Below are the code and all the weights of a small trained network. Each question names an input and a class and asks about switching units off, where a switched-off unit gives its printed mean instead of its output.

import numpy as np


def w(rows, s, z=0):
    codes = np.array(rows[::2]) - 128.0
    scale = np.full(codes.shape[1], s)
    scale[-1] = z or s
    return codes * scale


def norm(h):
    return h / np.sqrt((h * h).mean(-1, keepdims=True) + 1e-5)


def f(y):
    return y / 2 * (1 + np.tanh(0.7978845608 * (y + 0.044715 * y**3)))


def log_softmax(a):
    a = a - a.max(-1, keepdims=True)
    return a - np.log(np.exp(a).sum(-1, keepdims=True))


def net(x, mask):
    res = np.array(x, float).reshape(1, 4) / 4 @ E
    u = 0
    for l in range(3):
        y = f(norm(res) @ A[l][:, :-1].T + A[l][:, -1])
        res = res + np.where(mask[u : u + 4], y, B[l][:, -1]) @ B[l][:, :-1]
        u += 4
    return log_softmax(norm(res)[-1] @ U[:, :-1].T + U[:, -1])


A, B = {}, {}
E = w([
[224,45,112,3,79],'x0',
[133,135,207,166,66],'x1',
[112,81,107,188,127],'x2',
[123,188,35,92,29],'x3',
],0.0065)
A[0] = w([
[158,43,28,235,139,115],'L0N1',
[193,69,80,49,107,5],'L0N2',
[193,255,158,70,182,195],'L0N3',
[181,202,201,58,189,3],'L0N4',
],0.0096,0.0011)
B[0] = w([
[76,66,169,110,79,212],'L0N1',
[158,170,255,235,32,253],'L0N2',
[31,7,130,209,69,203],'L0N3',
[97,125,170,120,130,177],'L0N4',
],0.0075,0.0043)
A[1] = w([
[24,78,198,110,66,26],'L1N1',
[167,102,93,139,157,6],'L1N2',
[201,32,157,2,107,131],'L1N3',
[128,82,149,147,206,234],'L1N4',
],0.0085,0.0013)
B[1] = w([
[175,90,105,1,86,254],'L1N1',
[122,135,95,117,102,104],'L1N2',
[48,180,185,195,154,176],'L1N3',
[97,197,85,97,107,176],'L1N4',
],0.0094,0.0058)
A[2] = w([
[169,157,1,119,25,217],'L2N1',
[71,71,115,185,93,135],'L2N2',
[135,43,202,99,244,204],'L2N3',
[166,171,222,132,57,253],'L2N4',
],0.0096,0.0016)
B[2] = w([
[190,198,169,126,195,213],'L2N1',
[85,60,207,87,104,174],'L2N2',
[246,251,111,119,108,167],'L2N3',
[50,129,59,131,208,254],'L2N4',
],0.011,0.0085)
U = w([
[140,247,153,142,166,139],'0',
[57,147,171,179,141,210],'1',
[85,130,94,88,222,231],'2',
[104,94,205,95,68,118],'3',
[118,98,87,98,188,67],'4',
[160,67,28,165,140,21],'5',
[175,110,34,166,150,2],'6',
[196,64,87,153,155,13],'7',
],0.014,0.0062)

Each question gives the input, the list of numbers given to net, and the class t.
The units are the neurons (one row each of A and B). Each row of codes is followed by its name. A weight is (code - 128) times the scale printed after its matrix; where a second scale follows, it is the last column's (A, B and U).
mask holds one flag per neuron, layer by layer. A switched-off neuron (its flag False) gives its mean, the last column of its row in B, instead of its output. The means were averaged over made-up inputs and are rounded, as every weight is.
A unit's drop is (log p(t) with every unit on - log p(t) with that unit switched off) / (log p(t) with every unit on - log p(t) with every unit switched off).
The circuit of an input: a set's keep is (log p(t) with only the set's units on - log p(t) with every unit switched off) / (log p(t) with every unit on - log p(t) with every unit switched off). Starting from all 12 units, units are removed one at a time, each time the one whose removal leaves the highest keep (on an exact tie, the one counted first), for as long as the keep stays at least 0.8.
circuit, biggest first: the units of the circuit, biggest drop first
unit that matters most: the unit with the biggest drop
top k neurons: the k neurons with the biggest drops, biggest first
top k neurons in layer l: the k neurons of layer l with the biggest drops, biggest first
input [7,4,-3,-4], class 1: unit that matters most	L1N3
input [5,0,4,-4], class 1: top 3 neurons	[L1N3 L2N4 L2N1]
input [3,-2,4,-5], class 0: top 2 neurons	[L2N3 L0N3]
input [7,5,-2,6], class 1: top 2 neurons	[L1N3 L2N3]
input [8,8,-6,-1], class 1: top 2 neurons	[L1N3 L2N4]
input [0,3,3,-3], class 4: top 2 neurons in layer 0	[L0N1 L0N2]
input [1,-2,-6,1], class 3: circuit, biggest first	[L0N3 L1N1]
input [2,-3,8,-7], class 3: top 3 neurons	[L0N1 L2N4 L2N1]
input [2,5,-1,-5], class 0: top 2 neurons	[L2N3 L0N2]
input [8,4,4,-2], class 1: top 3 neurons	[L2N4 L1N3 L0N3]
input [8,-8,3,0], class 1: circuit, biggest first	[L1N3 L1N1]
input [-4,8,5,-3], class 2: top 3 neurons	[L2N4 L0N3 L0N2]
input [-2,5,6,-4], class 3: top 3 neurons in layer 0	[L0N1 L0N2 L0N4]
input [1,4,-2,3], class 2: top 3 neurons	[L2N3 L2N4 L1N4]
input [-1,-2,1,-5], class 0: unit that matters most	L2N4
input [6,-2,3,-2], class 1: top 2 neurons	[L2N4 L0N3]
input [-7,5,-4,-8], class 0: top 2 neurons	[L2N3 L0N2]
input [-4,-1,-7,-4], class 3: top 2 neurons	[L0N3 L2N4]
input [-7,4,-8,1], class 3: circuit, biggest first	[L0N3 L2N2 L1N1]
input [0,4,7,7], class 0: unit that matters most	L2N1
input [0,-4,-8,-2], class 3: circuit, biggest first	[L0N3 L2N4]
input [7,0,-5,1], class 1: top 2 neurons in layer 2	[L2N4 L2N2]
input [-2,6,1,-5], class 2: top 2 neurons in layer 1	[L1N4 L1N3]
input [-6,7,4,-2], class 2: top 2 neurons in layer 2	[L2N4 L2N3]
